Each row is followed by roughly how far along a hidden order it lies, from 0 to 9. A new part has a new order.
(in the rows, 128 means zero)
[111 123 114 176  69 129 129  93 136 112 137 145  20 141 157 116 186 111
  55 161 105  90  54 135 141 137 185 152 162 255  94 148 104 167 152] : 8
[113 123 123 171  85 129 128  99 135 114 128 158  30 137 154 128 199 114
  52 171 111  98  59 133 139 140 182 151 152 255  97 148 102 163 148] : 9
[113 128 120 150  76 129 126  93 132 116 136 151  52 137 149 122 196 119
  70 175 105  98  83 132 153 138 175 147 140 238  96 133 111 157 143] : 7
[115 126  99 133  98 127 127 113 130 129 151  85 108 130 129  94  74 134
 119  78 126 130 134 129 145 120 149 114 127 111 115 127 148 146 134] : 3
[123 133 113 102 126 126 126 124 127 134 146  91 148 125 119 107  65 143
 149  81 137 142 162 127 144 116 121 105 106  76 126 118 150 124 122] : 2
[118 128 126 154  95 130 130 106 133 115 132 135  56 137 146 121 188 113
  82 161 107 100  83 133 126 137 163 151 158 219 107 138 109 149 143] : 7
[110 127 111 133  87 129 128 106 130 122 144 107  88 133 136 102 134 125
 112 113 110 112 121 130 143 127 156 131 141 165 106 127 128 150 139] : 4
[111 131 123 135  83 129 125  95 129 118 135 150  76 132 145 119 208 126
  73 169 102 103 101 129 163 138 159 141 125 212  97 123 118 153 137] : 6
[118 130 126 131 111 130 130 117 130 119 133 127  99 133 131 123 154 121
 103 119 115 114 125 130 124 133 141 136 147 158 114 128 126 136 133] : 5
[139 126 118 143 148 130 138 157 133 135 137  24 134 136 114 115  26 116
 173  20 144 121 133 136  59 111 117 117 176  45 146 141 149 114 132] : 1
[132 133 113 110 132 128 131 136 128 137 150  50 158 129 113 104  29 137
 182  44 139 127 166 129 116 113 117 107 134  28 138 117 157 113 125] : 0
[115 135 129 111 106 129 124 111 125 125 132 145 114 126 130 124 175 134
 102 144 116 129 145 126 156 133 134 126 109 150 112 116 128 136 125] : 5
[123 125 116 144 122 129 134 134 132 127 138  73 108 134 123 113  88 118
 127  51 132 125 121 133  92 119 130 125 161 102 122 145 136 124 134] : 3
[115 128 134 153  94 128 124  99 131 114 126 187  47 132 152 139 228 123
  49 190 115 114  74 130 160 140 161 145 122 255 100 143 101 155 139] : 9
[119 134 135 130  98 129 126 106 128 119 127 161  91 131 140 131 198 125
  82 183 109 108 112 128 152 141 157 140 121 202 105 124 112 143 132] : 6
[119 130 109 117 112 126 126 124 127 132 145  95 136 126 122 105  77 138
 134  80 134 137 152 127 145 118 127 109 113  85 121 121 147 133 124] : 2
[128 135 120 104 136 126 127 134 125 137 141  89 171 124 111 117  57 144
 162  66 139 139 168 126 137 116 110 102 104  62 134 116 154 116 118] : 1
[130 135 115 104 133 127 128 133 126 138 149  55 160 126 111 106  38 143
 176  55 140 132 172 127 135 116 113 105 115  35 134 112 161 121 121] : 0
[133 137 131  94 150 127 128 142 124 139 131 101 175 122 107 127  78 142
 171  81 146 148 176 126 124 129  96 105 101  50 143 116 152 108 114] : 1
[123 136 109  95 122 126 124 120 125 138 151  79 171 123 112 101  35 150
 172  73 137 137 175 126 156 114 118  98  96  48 127 111 159 120 121] : 0
[125 132 113 113 129 127 127 129 126 135 144  86 162 125 115 109  63 141
 154  70 140 141 167 129 136 116 119 106 112  70 130 119 153 122 121] : 1

[117  91 116  99 167  95 130 179 115  86  58   7 160 150 146 115 159 125
 123  62 170 136 111  88  35 145  88  91 180  22 119 116 123 143 145 147
  90 138 123 118  88 107 146 119 242  82 161 251 115 121  98 137 132 127
 138 114 145  93 141 150 138  21 117 161 124] : 8
[115 136 131 181 171  44 126  79 115 149 255 125 110 132 123 110  89 130
 123 129 148 163 130 113  87  89 120 186 171 139 120 131 133 115 127 123
 150 131 127 137 111 129 105 152 116 129  89 106 132 119 120  93 148  92
  93 114 160 128 126  90 142 137 122  87  69] : 5
[129 139 126 127 146 134 144 109 140 124 152 132 139 124 138 119 140 126
 129 126 128 121 122 144 145 127 134 121 125 129 132 127 119 125 125 131
 124 130 128 130 117 128 123 144 140 124 113 128 131 133 118 129 131 135
 130 127 135 130 130 122 128 130 132 121 128] : 0
[122 144 126 134 143 142 126 117 140 126 100 119 129 124 130 130 134 131
 126 141 132 140 123 129 143 129 112 114 139 135 127 127 130 120 128 134
 129 126 135 131 128 130 131 126 118 106  91 124 125 130 125 137 129 122
 126 128 142 123 124 121 127 132 127 112 117] : 0
[111 161 124 181 121 120 133 116 123 117 113  78 126 118 140 165 179 127
 130 151 133 171 137 194 112 140 105 121 121  94 138 125 141 115 128 127
 100 124 141 132 140 130 141 156 120 102 139 107 130 129 132 120 138 148
 151 118 158 119 115 159 110 122 111 155 118] : 4
[111 170 121 200 118 108 138 115 125 116 101  55 110 121 126 193 170 127
 135 170 134 190 145 133 100 163 115 137 100  70 149 127  89 144 126 114
 104 123 134 134 156 126 162 136 108  93 181 139 134 122 144  89 118 165
 175 114 142 115 105 173 104 124  97 168 112] : 6
[113 105 120 108 144 110 114 164 121 102  57   9 140 142 137 128 142 130
 122  89 157 161 119 101  49 143  82 100 167  58 118 120 132 131 143 146
 117 132 128 120 109 115 143 108 176  79 145 202 114 120 110 136 121 116
 126 118 146  98 135 149 132  56 116 146 121] : 5
[124 162 128 125  91 116 101  79 162 141   8  93 130 123 114 107 151 129
 127 159 142 169 123 147 137 137 100 130 135 116 114 118  89 128 152 151
 169 125 146 148 139 126 168 171 103 102  17 147 116 141 117 125 128 112
 131 116 123 122 117 135 119  85 141 107  93] : 4
[135  84 125 186 162 241 182 119  91 145  56  91 104 126 120 126 195 129
 115 209 104 219 116 142 144 135 124 111 108 127  90 127 211 137  98 143
 155 126 126 118 115 129 200 188  44 115 230 201 112 116  98 137 194 129
 125 134 179 111 123 126 131  71 124 120 148] : 6
[120 116 119 137  68  94 103 136 111 133 186 102  94 147 127 120 163 130
 131 165 144 113 120 241 119 122 130 146  98 157 109 123 140 138 114 106
 138 128 124 137 128 130 137 104 144 172 117 149 132 107 142 158 143 125
 135 140 158 148 106 136 125 112 113  83 106] : 4
[156 182 127 171  46 138 195 212 130 101 146 119 156 124 160 117 184 115
 141  77 121  74 170 138 121 162 160 146 134 188 176 134  96 169  98  99
  42 132 131 120 127 121 129 185 128 150  65 129 134 135 127  41 136 116
 115 122  92 118 130  86 110 135 132 195 108] : 6
[115 139 115 139 161 168  99  94 231  85  46  11 103 145 156 115 134 130
 117 143 133 196 162 142 180 114 104 180 123  97  81 109  36 124 122  92
  86 149 185 105 106 143 119  61   8 148  59   1 127 119 124  94  63 101
 201 121 161 105 118 198 144 179 110 152  80] : 9
[125 134 126 132 129 123 127 125 123 125 129 119 134 125 126 129 138 129
 128 128 133 132 127 167 133 129 118 121 135 128 127 126 139 119 127 129
 163 127 129 123 126 130 123 129 125 121 113 109 122 129 127 132 132 121
 125 126 135 126 125 131 125 130 125 131 126] : 0
